Here is a tiny trained network, its code and every weight. The questions are about switching its units off for an input and a target symbol, where a switched-off unit gives its printed mean instead of its output.

import numpy as np


def w(rows, s, z=0):
    codes = np.array(rows[::2]) - 128.0
    scale = np.full(codes.shape[1], s)
    scale[-1] = z or s
    return codes * scale


def norm(h):
    return h / np.sqrt((h * h).mean(-1, keepdims=True) + 1e-5)


def f(y):
    return y / 2 * (1 + np.tanh(0.7978845608 * (y + 0.044715 * y**3)))


def softmax(a):
    e = np.exp(a - a.max(-1, keepdims=True))
    return e / e.sum(-1, keepdims=True)


def log_softmax(a):
    a = a - a.max(-1, keepdims=True)
    return a - np.log(np.exp(a).sum(-1, keepdims=True))


def net(x, mask):
    ids = ['γεζλμξπστψω'.index(c) for c in x.split()]
    T = len(ids)
    res = E[ids] + P[:T]
    r = norm(res)
    for j in range(2):
        rows = slice(2 * j, 2 * j + 2)
        q, k, v = (r @ M[0][rows].T for M in (Q, K, V))
        z = softmax(np.where(np.tri(T) > 0, q @ k.T / 2**0.5, -1e9)) @ v
        o = O[0][rows]
        res = res + np.where(mask[j], z, o[:, -1]) @ o[:, :-1]
    y = f(norm(res) @ A[0][:, :-1].T + A[0][:, -1])
    res = res + np.where(mask[2:6], y, B[0][:, -1]) @ B[0][:, :-1]
    return log_softmax(norm(res)[-1] @ U[:, :-1].T + U[:, -1])


Q, K, V, O, A, B = {}, {}, {}, {}, {}, {}
E = w([
[181,132,153,116,144],'γ',
[96,121,86,178,249],'ε',
[157,114,146,114,96],'ζ',
[117,158,182,130,151],'λ',
[169,114,141,107,113],'μ',
[153,111,101,152,109],'ξ',
[149,114,129,113,94],'π',
[150,112,127,112,90],'σ',
[178,139,151,120,146],'τ',
[168,115,148,109,118],'ψ',
[159,117,138,111,101],'ω',
],0.016)
P = w([
[31,46,145,52,94],'0',
[150,127,5,22,89],'1',
[170,126,74,88,83],'2',
[191,122,86,129,74],'3',
[199,124,102,155,63],'4',
[199,116,116,175,52],'5',
[204,120,127,193,50],'6',
[200,124,139,203,41],'7',
[199,122,152,215,41],'8',
[198,126,173,222,39],'9',
[195,131,184,229,40],'10',
[198,131,200,234,26],'11',
],0.0031)
Q[0] = w([
[106,125,165,154,85],'H1',
[251,115,159,125,83],'H1',
[131,90,114,155,75],'H2',
[154,138,108,81,130],'H2',
],0.012)
K[0] = w([
[72,176,93,205,254],'H1',
[175,89,61,180,181],'H1',
[89,105,80,146,157],'H2',
[60,184,175,109,172],'H2',
],0.0067)
V[0] = w([
[140,63,99,114,140],'H1',
[188,112,154,94,2],'H1',
[118,188,194,94,114],'H2',
[96,109,99,163,196],'H2',
],0.008)
O[0] = w([
[68,63,253,141,167,137],'H1',
[68,143,50,23,119,253],'H1',
[89,66,89,115,111,207],'H2',
[80,189,201,107,122,25],'H2',
],0.0054,0.0055)
A[0] = w([
[214,119,119,84,207,61],'N1',
[182,102,96,100,17,148],'N2',
[3,84,139,28,142,161],'N3',
[66,157,113,15,166,244],'N4',
],0.0067,0.0011)
B[0] = w([
[95,138,160,136,82,193],'N1',
[84,151,230,118,163,253],'N2',
[179,45,140,103,2,182],'N3',
[64,71,129,153,143,210],'N4',
],0.0075,0.0053)
U = w([
[142,113,112,147,135,71],'γ',
[136,247,167,87,128,225],'ε',
[159,116,100,132,127,75],'ζ',
[159,97,111,167,155,153],'λ',
[125,134,104,126,113,10],'μ',
[139,122,114,139,134,55],'ξ',
[132,124,107,135,124,2],'π',
[133,125,108,132,123,12],'σ',
[143,114,113,158,141,100],'τ',
[25,127,173,107,146,235],'ψ',
[100,27,145,100,66,192],'ω',
],0.014,0.0052)

Each question gives the input, a string of symbols that net reads in full, and the target symbol t.
The units are the heads (2 rows each of Q, K, V and O) and the neurons (one row each of A and B). Each row of codes is followed by its name. A weight is (code - 128) times the scale printed after its matrix; where a second scale follows, it is the last column's (O, A, B and U).
mask holds one flag per unit, heads first, then neurons. A switched-off unit (its flag False) gives its mean, the last column of its rows in O or B, instead of its output. The means were averaged over made-up inputs and are rounded, as every weight is.
A unit's drop is (log p(t) with every unit on - log p(t) with that unit switched off) / (log p(t) with every unit on - log p(t) with every unit switched off).
The circuit of an input: a set's keep is (log p(t) with only the set's units on - log p(t) with every unit switched off) / (log p(t) with every unit on - log p(t) with every unit switched off). Starting from all 6 units, units are removed one at a time, each time the one whose removal leaves the highest keep (on an exact tie, the one counted first), for as long as the keep stays at least 0.8.
units of the circuit, in order: the units of the circuit, biggest drop first
k most important neurons: the k neurons with the biggest drops, biggest first
heads that matter: for each layer, one digit per head in row order, 1 if its drop is at least 0.15 and else 0, layers parted by /
drop when u is switched off: that unit's drop, to one decimal
input ζ λ τ τ ξ ξ λ λ λ ψ γ ζ, target ψ: heads that matter -> 00
input ξ ξ τ λ, target ω: heads that matter -> 00
input γ π τ λ τ ξ τ ω τ σ λ π, target ψ: units of the circuit, in order -> [N2]
input γ ξ λ τ τ ω ξ, target ψ: units of the circuit, in order -> [N2 N3 H2]
input λ π λ λ γ γ τ λ, target ε: units of the circuit, in order -> [H1 N4]
input λ τ γ τ τ λ τ γ ω λ λ, target ε: 3 most important neurons -> [N4 N3 N2]
input γ γ τ τ ω λ γ ω γ, target ε: heads that matter -> 00
input γ τ ξ ζ σ ζ γ ξ λ γ, target ε: heads that matter -> 01
input γ γ λ ξ λ ξ τ τ, target ψ: units of the circuit, in order -> [H1 N3]
input λ γ ζ τ π ψ λ γ γ ω τ τ, target ε: units of the circuit, in order -> [N3 N4]
input γ ξ μ τ ψ ξ λ γ, target ψ: units of the circuit, in order -> [N3 N2]
input π ω λ ζ ψ λ τ ζ π γ τ, target ψ: units of the circuit, in order -> [H1 N3 N2]
input σ ξ γ τ ξ π π, target ψ: heads that matter -> 01
input τ τ τ τ λ, target ω: heads that matter -> 00
input λ λ γ ω λ λ ξ π ω λ λ γ, target ψ: 2 most important neurons -> [N2 N3]
input λ τ τ π ω ξ γ τ ω, target ψ: most important neuron -> [N2]
input γ σ λ τ λ ξ ξ ζ λ ξ τ ξ, target ε: drop when N4 is switched off -> 0.5
input λ λ λ τ π τ λ ξ τ ζ σ τ, target ε: drop when N1 is switched off -> -0.1
input λ λ γ λ ξ ξ λ τ ξ, target ε: drop when N2 is switched off -> 0.5
